Below is a small trained network, with its code and all its weights. Each question gives an input and a target symbol and asks what happens when units are switched off, that is, made to give their printed mean instead of their output.

import numpy as np


def w(rows, s, z=0):
    codes = np.array(rows[::2]) - 128.0
    scale = np.full(codes.shape[1], s)
    scale[-1] = z or s
    return codes * scale


def norm(h):
    return h / np.sqrt((h * h).mean(-1, keepdims=True) + 1e-5)


def f(y):
    return np.maximum(y, 0)


def softmax(a):
    e = np.exp(a - a.max(-1, keepdims=True))
    return e / e.sum(-1, keepdims=True)


def log_softmax(a):
    a = a - a.max(-1, keepdims=True)
    return a - np.log(np.exp(a).sum(-1, keepdims=True))


def net(x, mask):
    ids = ['ΞΦαδηλ'.index(c) for c in x.split()]
    T = len(ids)
    res = E[ids] + P[:T]
    r = norm(res)
    for j in range(2):
        rows = slice(2 * j, 2 * j + 2)
        q, k, v = (r @ M[0][rows].T for M in (Q, K, V))
        z = softmax(np.where(np.tri(T) > 0, q @ k.T / 2**0.5, -1e9)) @ v
        o = O[0][rows]
        res = res + np.where(mask[j], z, o[:, -1]) @ o[:, :-1]
    y = f(norm(res) @ A[0][:, :-1].T + A[0][:, -1])
    res = res + np.where(mask[2:10], y, B[0][:, -1]) @ B[0][:, :-1]
    return log_softmax(norm(res)[-1] @ U[:, :-1].T + U[:, -1])


Q, K, V, O, A, B = {}, {}, {}, {}, {}, {}
E = w([
[193,166,156,91,123],'Ξ',
[164,249,174,91,74],'Φ',
[157,188,123,157,140],'α',
[101,194,130,197,73],'δ',
[170,130,142,131,67],'η',
[224,149,95,173,111],'λ',
],0.012)
P = w([
[104,86,145,117,166],'0',
[171,127,144,209,41],'1',
[54,106,70,46,151],'2',
[150,137,151,205,43],'3',
[60,153,72,28,186],'4',
[140,144,147,211,36],'5',
[63,189,71,11,198],'6',
[131,135,156,211,34],'7',
],0.011)
Q[0] = w([
[147,135,157,248,54],'H0',
[148,116,148,163,115],'H0',
[92,72,64,151,145],'H1',
[157,139,125,127,68],'H1',
],0.017)
K[0] = w([
[123,2,195,183,191],'H0',
[60,103,103,155,175],'H0',
[136,104,54,152,70],'H1',
[220,67,186,113,132],'H1',
],0.011)
V[0] = w([
[53,86,226,142,184],'H0',
[74,202,167,142,20],'H0',
[186,216,102,1,210],'H1',
[53,136,141,128,154],'H1',
],0.0096)
O[0] = w([
[131,120,60,62,139,60],'H0',
[202,151,106,101,210,183],'H0',
[89,66,90,171,203,254],'H1',
[144,88,129,199,10,79],'H1',
],0.011,0.008)
A[0] = w([
[125,79,117,250,131,145],'N0',
[198,154,154,177,84,128],'N1',
[169,165,87,8,186,46],'N2',
[125,116,131,181,27,1],'N3',
[167,137,195,201,143,57],'N4',
[97,202,132,76,142,189],'N5',
[145,137,112,110,76,55],'N6',
[77,74,157,33,133,52],'N7',
],0.013,0.0039)
B[0] = w([
[199,150,132,155,79,234],'N0',
[59,157,156,136,128,206],'N1',
[114,65,113,118,155,254],'N2',
[57,4,85,36,189,174],'N3',
[157,190,196,126,164,199],'N4',
[136,126,84,152,127,207],'N5',
[161,185,78,94,71,140],'N6',
[48,103,248,154,78,133],'N7',
],0.012,0.0083)
U = w([
[136,76,78,207,58,110],'Ξ',
[169,152,206,173,151,6],'Φ',
[94,48,109,69,57,187],'α',
[144,101,66,97,186,175],'δ',
[94,193,65,95,74,109],'η',
[8,87,188,164,114,88],'λ',
],0.012,0.0028)

Each question gives the input, a string of symbols that net reads in full, and the target symbol t.
The units are the heads (2 rows each of Q, K, V and O) and the neurons (one row each of A and B). Each row of codes is followed by its name. A weight is (code - 128) times the scale printed after its matrix; where a second scale follows, it is the last column's (O, A, B and U).
mask holds one flag per unit, heads first, then neurons. A switched-off unit (its flag False) gives its mean, the last column of its rows in O or B, instead of its output. The means were averaged over made-up inputs and are rounded, as every weight is.
A unit's drop is (log p(t) with every unit on - log p(t) with that unit switched off) / (log p(t) with every unit on - log p(t) with every unit switched off).
The circuit of an input: a set's keep is (log p(t) with only the set's units on - log p(t) with every unit switched off) / (log p(t) with every unit on - log p(t) with every unit switched off). Starting from all 10 units, units are removed one at a time, each time the one whose removal leaves the highest keep (on an exact tie, the one counted first), for as long as the keep stays at least 0.8.
circuit, biggest first: the units of the circuit, biggest drop first
top k neurons: the k neurons with the biggest drops, biggest first
heads that matter: for each layer, one digit per head in row order, 1 if its drop is at least 0.15 and else 0, layers parted by /
drop of u: that unit's drop, to one decimal
input λ η η η, target λ: heads that matter -> 10
input η Φ λ Φ Φ η, target η: circuit, biggest first -> (H1; H0)
input Φ α δ Ξ Φ Φ Φ η, target Φ: heads that matter -> 10
input η Φ Φ Φ η δ, target η: heads that matter -> 11
input η η λ Φ η α, target η: heads that matter -> 11
input δ λ Ξ Ξ λ Φ, target δ: heads that matter -> 10
input δ λ λ, target Φ: heads that matter -> 10
input Φ Φ α δ, target Φ: heads that matter -> 00
input λ λ Ξ Ξ, target λ: circuit, biggest first -> (H0)
input α Φ Φ Ξ λ λ Φ Φ, target α: circuit, biggest first -> (H0; N3)
input δ λ η, target α: top 4 neurons -> (N7; N1; N4; N2)
input λ δ α η α λ Ξ, target λ: circuit, biggest first -> (H0; N7)
input Ξ η η, target α: circuit, biggest first -> (H1; N4)
input λ Ξ δ, target η: circuit, biggest first -> (H1)
input Ξ Φ Ξ Ξ, target Ξ: top 2 neurons -> (N0; N4)
input Ξ η Φ Φ Φ α, target Ξ: circuit, biggest first -> (H0; N0)
input Φ Ξ α η, target Φ: drop of H0 -> 0.2
input δ Φ Φ λ, target δ: drop of H0 -> 2.2
input α Ξ Φ Ξ, target α: drop of H0 -> 1.1
input Ξ δ Φ Ξ, target Ξ: drop of H1 -> 1.2
